Below are the code and all the weights of a small trained network. Each question names an input and a class and asks about switching units off, where a switched-off unit gives its printed mean instead of its output.

import numpy as np


def w(rows, s, z=0):
    codes = np.array(rows[::2]) - 128.0
    scale = np.full(codes.shape[1], s)
    scale[-1] = z or s
    return codes * scale


def f(y):
    return np.maximum(y, 0)


def log_softmax(a):
    a = a - a.max(-1, keepdims=True)
    return a - np.log(np.exp(a).sum(-1, keepdims=True))


def net(x, mask):
    res = np.array(x, float).reshape(1, 4) / 4 @ E
    y = f(res @ A[0][:, :-1].T + A[0][:, -1])
    res = res + np.where(mask, y, B[0][:, -1]) @ B[0][:, :-1]
    return log_softmax(res[-1] @ U[:, :-1].T + U[:, -1])


A, B = {}, {}
E = w([
[151,114,129,248,172,51,51,107,144],'x0',
[107,101,108,149,46,202,111,64,37],'x1',
[142,176,156,108,29,63,31,124,83],'x2',
[158,139,160,134,127,63,199,61,112],'x3',
],0.013)
A[0] = w([
[79,105,152,6,91,125,192,168,112,1],'N1',
[171,143,212,95,104,92,205,95,115,72],'N2',
[117,144,105,109,115,198,57,239,165,90],'N3',
[154,156,114,77,179,113,159,194,139,89],'N4',
[99,189,165,121,162,102,115,182,155,21],'N5',
[98,119,80,151,66,167,165,76,86,52],'N6',
[178,238,147,69,60,80,49,140,125,31],'N7',
[120,162,152,66,119,56,138,155,202,47],'N8',
],0.011,0.0045)
B[0] = w([
[105,66,188,245,120,8,125,191,174,227],'N1',
[165,153,60,91,123,92,123,21,87,200],'N2',
[114,153,77,120,75,64,186,10,79,227],'N3',
[172,158,152,77,115,189,92,168,137,216],'N4',
[119,182,114,128,109,132,79,149,172,193],'N5',
[208,136,154,164,83,248,100,131,146,203],'N6',
[153,53,83,90,180,157,175,167,190,253],'N7',
[116,177,131,133,44,185,96,150,161,216],'N8',
],0.011,0.013)
U = w([
[138,181,167,121,71,222,37,167,130,16],'0',
[101,70,156,245,151,36,45,172,135,188],'1',
[107,195,96,94,111,100,193,37,103,25],'2',
[130,77,87,87,222,218,250,198,162,207],'3',
[121,131,154,103,138,143,129,145,112,252],'4',
],0.011,0.0029)

Each question gives the input, the list of numbers given to net, and the class t.
The units are the neurons (one row each of A and B). Each row of codes is followed by its name. A weight is (code - 128) times the scale printed after its matrix; where a second scale follows, it is the last column's (A, B and U).
mask holds one flag per neuron, in row order. A switched-off neuron (its flag False) gives its mean, the last column of its row in B, instead of its output. The means were averaged over made-up inputs and are rounded, as every weight is.
A unit's drop is (log p(t) with every unit on - log p(t) with that unit switched off) / (log p(t) with every unit on - log p(t) with every unit switched off).
The circuit of an input: a set's keep is (log p(t) with only the set's units on - log p(t) with every unit switched off) / (log p(t) with every unit on - log p(t) with every unit switched off). Starting from all 8 units, units are removed one at a time, each time the one whose removal leaves the highest keep (on an exact tie, the one counted first), for as long as the keep stays at least 0.8.
units of the circuit, in order: the units of the circuit, biggest drop first
most important unit: the unit with the biggest drop
top k neurons: the k neurons with the biggest drops, biggest first
drop of u: that unit's drop, to one decimal
input [-1,8,3,5], class 0: most important unit -> N6
input [-4,3,-4,2], class 1: top 2 neurons -> N1, N7
input [0,-6,-6,2], class 0: units of the circuit, in order -> N7, N4
input [-4,8,-3,1], class 0: top 2 neurons -> N6, N7
input [-7,3,8,4], class 3: top 2 neurons -> N7, N6
input [-4,-4,-4,3], class 0: units of the circuit, in order -> N7, N4
input [4,8,-7,8], class 0: top 2 neurons -> N6, N3
input [7,6,8,-1], class 3: top 2 neurons -> N7, N1
input [1,-1,3,-2], class 4: top 3 neurons -> N1, N2, N6
input [-6,-7,-3,5], class 0: units of the circuit, in order -> N4, N8
input [-2,-2,8,6], class 3: top 2 neurons -> N7, N3
input [3,7,-5,1], class 0: top 3 neurons -> N7, N6, N1
input [5,-5,0,-7], class 2: top 3 neurons -> N3, N1, N6
input [0,-4,2,-7], class 2: units of the circuit, in order -> N3
input [5,-6,5,7], class 2: top 3 neurons -> N2, N1, N6
input [3,-3,4,3], class 3: units of the circuit, in order -> N7, N1
input [6,3,-2,-7], class 2: units of the circuit, in order -> N1, N3
input [3,-5,6,6], class 2: drop of N1 -> 0.6
input [0,-7,-5,5], class 0: drop of N3 -> 0.1
input [-4,6,8,2], class 3: units of the circuit, in order -> N7
